Each new row is followed by its nearest point in the smallest flat space through zero that holds the rows named last above it.
In the rows, zero is written as 128.
Lup (3 x 38):
[[102 153 111 115 174 134 133 134 138 125 136 134  89 139 139 132  92 128
  158 166 165  72 120 143 123 126  98 113 143 133  88  89 110 140 152 153
  127 101]
 [126 158 110 130 174 131 158 132 136  71 143 116  77 149 159 125 100  90
  157 157 168 100 115 173 152 139  98 109 177 105  82 127 100 145 133 142
   91 116]
 [148 116 108 103 104 130 131 136 140 142 120 138 144 141 134 134 155 142
  108 102 122 139 141 124 117 116 151 112 127 129 134 116 120 120 115 137
  148 120]]
New rows:
[ 87 121 130 135 175 128 138 122 126 143 117 137 130 121 112 115 118 153
 120 177  97 118 137 106 127 124 117 149 105 152 149 138 130 127 138 145
 148 134] -> [104 130 143 137 138 128 111 123 120 151 128 131 130 113 111 128 111 141
 138 145 126 112 124 111 119 128 117 142 107 143 133 118 141 129 144 126
 136 128]
[114 121 119 128 118 129 105 126 132 203 127 140 146 119 114 153 139 146
 127 128 111 117 128 127 118 148 123 153 105 125 157 121 140 107 115 135
 170 134] -> [118 118 135 123 115 128 109 127 126 166 121 138 147 117 110 131 132 154
 121 124 115 125 133 103 110 120 136 136 100 146 144 114 141 121 135 128
 153 126]
[110 135 153 174 147 131 106 121 115 129 119 135 136  97 109 109 109 117
 140 139 130 133 122 120 140 139 109 145 118 140 137 149 142 133 124 102
 117 134] -> [109 131 158 158 138 124 116 117 111 127 132 119 128 106 112 121 109 122
 139 145 120 130 118 119 135 139 113 153 115 132 138 147 147 131 138 111
 115 144]

rubit, 2 rows:
[[163 102 105  95 113  86 127 111 163 138 123 122  96 133 116 108 154 138
  114 149 117 148 108 119 146 131 144  85 125 125 145 140 138 157 136 134
  175 120]
 [137 127 170 167  94 144 151 126 138 131 134 138 160 107 168  99 102 109
  118 102 150 136 104 151  75 152  84 171 128 155 111  95 114  90 149 176
   84 129]]
New rows:
[151 120 153 113  70 101 128  92 157 140 121 130 120 139 107 102 155 117
  87 130 129 124 125 141 148 141 109 133 133 156 131 124 134 103 160 176
 114 139] -> [156 110 135 127 100 109 140 116 157 136 128 129 124 120 141  99 132 125
 113 128 132 146 102 134 112 143 115 122 126 140 130 118 127 127 144 157
 136 123]
[125 103 102  96  91  86 107 115 166 135 138 125  85 121 124 132 147 135
 128 167 119 139 115  95 149 116 168 110 146 115 142 144 156 158 129 136
 182 115] -> [154 108 102  95 123  92 123 115 153 135 123 121  97 136 111 118 153 139
 119 149 115 142 117 117 152 126 149  86 126 120 145 144 139 158 130 123
 173 122]
[133 115 165 130 125 123 133 122 119 134 161 143 116 105 145 123 120 115
 150 120 154  94  95 113  96 177 132 106 146 131 137 109 133 132 127 176
 108 151] -> [137 124 141 138 112 128 137 125 137 131 130 131 136 121 142 114 122 122
 122 121 135 134 116 136 110 138 113 138 128 138 124 117 124 118 137 148
 118 127]

teke:
[[144 161 101  80 176 100 112 157 127 158 162 128 131 126 119 121 103 108
  124 153 168 114 134 155  93 150 126 139 101 142 124 103 152 118 119  71
  153 120]
 [153 156  89  88 136 106 110 159 124 149 158 130 123 115 121 123 119 130
  133 141 159 104 149 158 121 151 138 129  86 147 121 100 156 137 120  78
  145 112]
 [151 124  93 138  43 134 116 137 120 115 120 133 108 104 124 125 157 175
  155 111 118 100 161 142 188 130 159 105  92 135 114 111 148 172 130 128
  111  95]]
New rows:
[158 138 110  90 155 104 124 144 112 150 169 147 131 133 126 146  92 118
 127 145 132 125 156 158 116 148 120 154 101 162 131 111 164 118 120  82
 156 116] -> [146 153 103  89 157 108 117 155 127 149 160 128 130 121 127 128 115 119
 122 140 156 114 141 151 106 151 127 136  96 148 129 110 145 124 119  86
 149 129]
[108 114 152 136  89 145 141 127 115 101 112 138 129 134 141 140 144 138
 118 125 110 121 152 114 166 127 137 106 147 114 115 125 131 120 144 153
 103 160] -> [124 111 137 152  96 143 136 116 128 111 113 128 125 125 135 134 145 143
 130 111 107 132 130 116 151 120 131 121 135 126 131 140 116 137 132 157
 116 134]

Vonus (3 x 38):
[[152 156 110 123 127 111 101 186 110  93 118  98 142 131 141 138 148  97
  101  93 141 139 121 118 130 129 157 179 101 126 118 124  99 144 133  68
  173 108]
 [117 140 166 129 137 113 157 148 120 104 122  98 107 123 130 131 149 157
   87 105 159 134 166 149 136 152 161  92 116 138 104 122  97 153 138 117
  190  90]
 [120 118 158 135 111 110 160 124 123 140 131 138 124 128 111 102 155 152
  130 132 152 147 148 156 101 129 119  91 132 141 112 119 135 132 113 132
  131 120]]
New rows:
[158 134 153 105 164 116 126 145 123 112 114 104 124 112 131 154 140 144
 100 100 123 132 124 132 133 159 172 148 107 104 113 119 121 122 132  85
 159 105] -> [133 145 130 125 137 122 123 155 121 103 121 103 124 127 138 141 134 124
 101 106 138 128 137 125 141 139 154 139 114 128 120 127 103 143 139 104
 168 108]
[106 103 129 137 112 145 150 120 138 119 109 138 106 115 130 174 108 164
 107 107 118 130 149 148 171 142 163 120 150 145 143 112 104 136 154 159
  95 146] -> [113 125 139 126 147 143 138 107 138 127 128 121 110 123 134 143 108 146
 119 133 120 111 140 126 152 141 136 103 135 125 132 134 122 130 142 156
 135 124]

sovor:
[[116 132 133 153 148 156 125 130  36 145 117 177 151 149 210 171 143 112
  133 156 108  95 109 152 112 169 147 109 156 136 118 124 116 127 148  95
  109 139]
 [ 92 119 146 127 134 162 125 150  53 138 166 101 157 169 189 130 113 133
  132 113 133  99 119 126 127 123 112 107 138  95 108 129 166 155 156 122
  131 135]
 [110 124 139 147 147 167 136 146  64 147 161 147 130 136 175 143  92 136
  140 126 120 107 114 149 130 141 121 118 155  92 113 136 164 142 148 101
  137 129]]
New rows:
[164 130 103 121 141 127  92 128 110 112  85 108 111 143 160 144 166 130
 120 122 116 118 118 117  98 139 121 120  80 124 126 136 123  86 115 160
 120 161] -> [127 130 127 121 122 117 119 121 121 122 108 122 145 143 140 133 159 117
 121 136 128 123 129 119 120 132 136 122 119 151 130 120 105 125 128 136
 114 134]
[122 128 133 132 112 100 110 134 101 143 100 142 157 126 140 176 185 126
 134 135 109 101 114 143 111 135 146 107 132 170 149 116 106 119 136 145
 106 121] -> [129 133 125 129 127 119 118 117 105 125  97 142 148 143 157 147 169 110
 122 148 121 118 125 126 114 146 146 119 126 161 131 118  93 119 130 127
 106 136]

vutaz:
[[165 125 122 140 132 108 122 131 133 140 109 126 115 105 108 103 148 141
  135 146 141 160  99 107 142 157 124 139 136  89 134 140 124 148 142 112
  121 139]
 [ 93 136 101 113 127 140 128  80 123 121 191 108 161 156 136 157 151 114
  139 109 117 106 168 157 133  65 166 116 117 167 141 146  94  82 116 139
  153 106]]
New rows:
[129 130 169 113 141 145 142 147 127 136 103 151 108  94 145 145  93 140
 119 125  95 125 138  93 114 133 139 147 113 114 105 109 163 103 108 150
 113 150] -> [121 126 149 128 126 136 133 154 127 123 105 141 118 129 138 130  99 127
 116 126 125 117 126 127 115 143 109 127 128 134 116 108 151 140 125 134
 118 133]
[140 129 128 104 132 125  92 155 130 157  61 148 167 110 100 132 112 105
 150 161  87 121 136 117 129 156 143 117 142 118 157  92 135 154 135 127
 120 122] -> [137 125 138 132 128 126 128 144 129 129 108 135 118 120 127 120 118 132
 124 133 131 133 117 120 125 147 115 131 131 118 123 121 140 142 131 126
 120 135]

lidop:
[[174 144 109 104 172 102 152 142  97 146 142 149 126 123 136 107 139 125
  111 107 117 138  52 118 122 144 125 127 144 118 155  81 135 137 125 110
  149 139]
 [164 155  91 128 141 107 165 126 116 148 137 144 122 108 143 104 124 137
  109 126 103 148  49 119 121 141 130 138 136 124 158 119 155 140 132 111
  126 127]]
New rows:
[142 147  93 159 117 159 144 116 129 139 115 104 108 124 138 127 123 147
 123 145 101 166  89 127 127 128 119 147 126 124 134 152 169 113 135 111
  93 113] -> [132 148  98 149 105 125 153 113 141 137 127 129 122 107 140 117 113 142
 119 144 106 144  96 126 125 130 133 142 124 132 142 159 156 135 136 123
 107 117]
[143 150 121 144 159 122 169 139 117 174 146 140 146 127 129 105 117 117
 116 114 159 148  80 118 130 111 129 112 146 128 112  98 127 136 120 141
 117 115] -> [150 138 116 119 147 115 142 133 114 138 135 138 126 124 133 117 132 128
 119 120 121 134  88 123 125 136 127 129 135 124 142 109 134 133 127 119
 136 132]
[ 95 111 122 117 116 136 100 140 153 116 115 101 124  96 141 141 153 159
 157 171 104 125 174 138 137 121  98  97 121 125 117 155 102 104 107 147
 120 119] -> [102 117 141 139 106 143 112 122 144 117 120 116 130 133 122 141 123 128
 138 138 136 121 173 134 132 119 129 127 120 133 112 151 122 122 129 138
 118 123]

rudu:
[[140  92 143 137 116 132 130 134 139 131 122 131 129 104 154 163 165 115
   84 136 135 128 142 122 200  78 135 130 139 126 175 148 109 116 139 121
  127 150]
 [159 137 120  86 120 139 128 163 121 117 133 114 157 153 100 144 138 119
  118 134 110 140 162 120 116 135 141 152 148 126 150 171 165 126 155 139
  106 132]]
New rows:
[135 162 113 106 127 133 119 143 125 123 145 116 143 158  89  81 119 118
 154 139 113 137 137 117  64 155 125 136 117 143 109 131 158 134 155 113
 123 110] -> [135 158 113 101 133 131 127 141 117 120 135 119 141 157  96 111 107 133
 154 125 114 134 135 128  71 167 129 138 130 128 105 135 160 136 133 138
 118 114]
[161 127 152 130 108 110 157 122 142 133 113 130 161  84 134 139 144 130
  76 122 139 138 140 141 111 119 141 142 130 121 134 170 133 147 145 161
 113 123] -> [140 121 130 118 122 132 129 140 129 126 128 125 137 129 127 142 141 122
 113 132 125 132 142 124 145 116 134 136 137 127 148 146 134 124 139 129
 121 135]
